Below are the code and all the weights of a small trained network. Each question names an input and a target symbol and asks about switching units off, where a switched-off unit gives its printed mean instead of its output.

import numpy as np


def w(rows, s, z=0):
    codes = np.array(rows[::2]) - 128.0
    scale = np.full(codes.shape[1], s)
    scale[-1] = z or s
    return codes * scale


def f(y):
    return np.maximum(y, 0)


def softmax(a):
    e = np.exp(a - a.max(-1, keepdims=True))
    return e / e.sum(-1, keepdims=True)


def log_softmax(a):
    a = a - a.max(-1, keepdims=True)
    return a - np.log(np.exp(a).sum(-1, keepdims=True))


def net(x, mask):
    ids = ['ΔΛΣαβγεζξπτω'.index(c) for c in x.split()]
    T = len(ids)
    res = E[ids] + P[:T]
    r = res
    for j in range(3):
        rows = slice(2 * j, 2 * j + 2)
        q, k, v = (r @ M[0][rows].T for M in (Q, K, V))
        z = softmax(np.where(np.tri(T) > 0, q @ k.T / 2**0.5, -1e9)) @ v
        o = O[0][rows]
        res = res + np.where(mask[j], z, o[:, -1]) @ o[:, :-1]
    y = f(res @ A[0][:, :-1].T + A[0][:, -1])
    res = res + np.where(mask[3:7], y, B[0][:, -1]) @ B[0][:, :-1]
    return log_softmax(res[-1] @ U[:, :-1].T + U[:, -1])


Q, K, V, O, A, B = {}, {}, {}, {}, {}, {}
E = w([
[101,119,166,94,89,90],'Δ',
[29,138,157,183,169,131],'Λ',
[142,221,59,101,94,130],'Σ',
[133,170,110,135,113,134],'α',
[28,155,130,85,125,84],'β',
[52,143,95,101,124,138],'γ',
[181,144,211,70,102,127],'ε',
[141,162,199,180,75,142],'ζ',
[150,93,180,80,86,24],'ξ',
[116,93,172,211,129,104],'π',
[195,243,115,5,145,90],'τ',
[69,197,100,192,70,243],'ω',
],0.017)
P = w([
[70,59,199,164,254,121],'0',
[81,125,132,190,81,123],'1',
[18,90,186,154,111,145],'2',
[21,49,144,137,122,252],'3',
[95,24,220,106,146,206],'4',
[79,35,202,201,110,152],'5',
],0.0065)
Q[0] = w([
[182,113,68,154,255,101],'H0',
[138,80,68,134,104,145],'H0',
[91,100,179,103,120,105],'H1',
[137,37,153,58,132,150],'H1',
[167,143,118,178,139,94],'H2',
[80,159,104,134,77,120],'H2',
],0.0094)
K[0] = w([
[188,164,61,108,153,47],'H0',
[141,214,125,120,139,147],'H0',
[105,120,119,181,103,81],'H1',
[114,53,156,63,153,41],'H1',
[55,110,123,152,44,100],'H2',
[107,106,249,116,130,107],'H2',
],0.011)
V[0] = w([
[90,43,167,47,169,46],'H0',
[196,182,147,1,214,155],'H0',
[145,167,152,141,136,131],'H1',
[98,193,106,111,117,221],'H1',
[159,123,190,205,148,170],'H2',
[208,129,135,78,90,216],'H2',
],0.011)
O[0] = w([
[142,175,81,164,39,127,115],'H0',
[108,106,164,149,72,46,2],'H0',
[93,150,254,121,146,137,138],'H1',
[81,20,171,88,133,85,166],'H1',
[185,67,168,148,120,230,189],'H2',
[68,132,193,74,85,73,89],'H2',
],0.0081,0.007)
A[0] = w([
[92,152,8,150,182,123,102],'N0',
[22,111,68,113,142,102,251],'N1',
[104,254,123,167,140,49,90],'N2',
[135,32,178,128,120,104,67],'N3',
],0.0075,0.003)
B[0] = w([
[76,47,29,179,133,111,205],'N0',
[226,66,246,151,66,70,253],'N1',
[20,167,79,106,163,141,175],'N2',
[2,126,69,143,96,159,217],'N3',
],0.0058,0.0053)
U = w([
[105,148,77,116,129,172,4],'Δ',
[100,157,110,141,204,118,25],'Λ',
[138,114,113,129,211,80,134],'Σ',
[161,134,120,158,189,126,99],'α',
[71,136,53,134,140,141,46],'β',
[178,14,34,127,110,99,168],'γ',
[171,87,154,111,20,142,164],'ε',
[171,116,155,157,123,185,105],'ζ',
[154,157,66,134,118,138,240],'ξ',
[209,95,77,156,143,186,176],'π',
[60,211,115,104,208,101,213],'τ',
[111,117,127,72,254,138,125],'ω',
],0.0074,0.0038)

Each question gives the input, a string of symbols that net reads in full, and the target symbol t.
The units are the heads (2 rows each of Q, K, V and O) and the neurons (one row each of A and B). Each row of codes is followed by its name. A weight is (code - 128) times the scale printed after its matrix; where a second scale follows, it is the last column's (O, A, B and U).
mask holds one flag per unit, heads first, then neurons. A switched-off unit (its flag False) gives its mean, the last column of its rows in O or B, instead of its output. The means were averaged over made-up inputs and are rounded, as every weight is.
A unit's drop is (log p(t) with every unit on - log p(t) with that unit switched off) / (log p(t) with every unit on - log p(t) with every unit switched off).
The circuit of an input: a set's keep is (log p(t) with only the set's units on - log p(t) with every unit switched off) / (log p(t) with every unit on - log p(t) with every unit switched off). Starting from all 7 units, units are removed one at a time, each time the one whose removal leaves the highest keep (on an exact tie, the one counted first), for as long as the keep stays at least 0.8.
circuit, biggest first: the units of the circuit, biggest drop first
k most important neurons: the k neurons with the biggest drops, biggest first
heads that matter: for each layer, one digit per head in row order, 1 if its drop is at least 0.15 and else 0, layers parted by /
drop when u is switched off: that unit's drop, to one decimal
input γ β ε Σ, target ε: heads that matter -> 111
input α ω π, target ω: circuit, biggest first -> H0
input ε ξ π, target π: circuit, biggest first -> H2; H1; H0
input γ α ω ξ ω, target ω: heads that matter -> 100
input ξ ε ξ, target ξ: circuit, biggest first -> H1; H0
input π Σ γ, target π: heads that matter -> 001
input γ α τ, target τ: circuit, biggest first -> H2; N2
input Λ γ Σ, target π: heads that matter -> 001
input Σ β ξ, target ξ: circuit, biggest first -> H1; H0
input Σ γ γ, target γ: heads that matter -> 011
input Δ ε ε β, target ε: circuit, biggest first -> N1; H0
input ξ ε ε β τ, target τ: circuit, biggest first -> H2; N2; H1
input Σ γ γ ε γ, target ε: heads that matter -> 101
input ξ β ε, target ξ: circuit, biggest first -> H1; H0; H2
input ε ε ε β, target ε: most important neuron -> N1
input α ε γ, target ε: circuit, biggest first -> N1; H2; H0
input γ α γ, target γ: 2 most important neurons -> N0; N1
input ω ω ζ, target ω: drop when H0 is switched off -> 0.8
input α Σ γ Σ ε Σ, target ε: drop when H1 is switched off -> 0.4
input τ ω π ξ, target ω: drop when H0 is switched off -> 1.1
input γ Δ γ β, target γ: drop when N0 is switched off -> 0.4
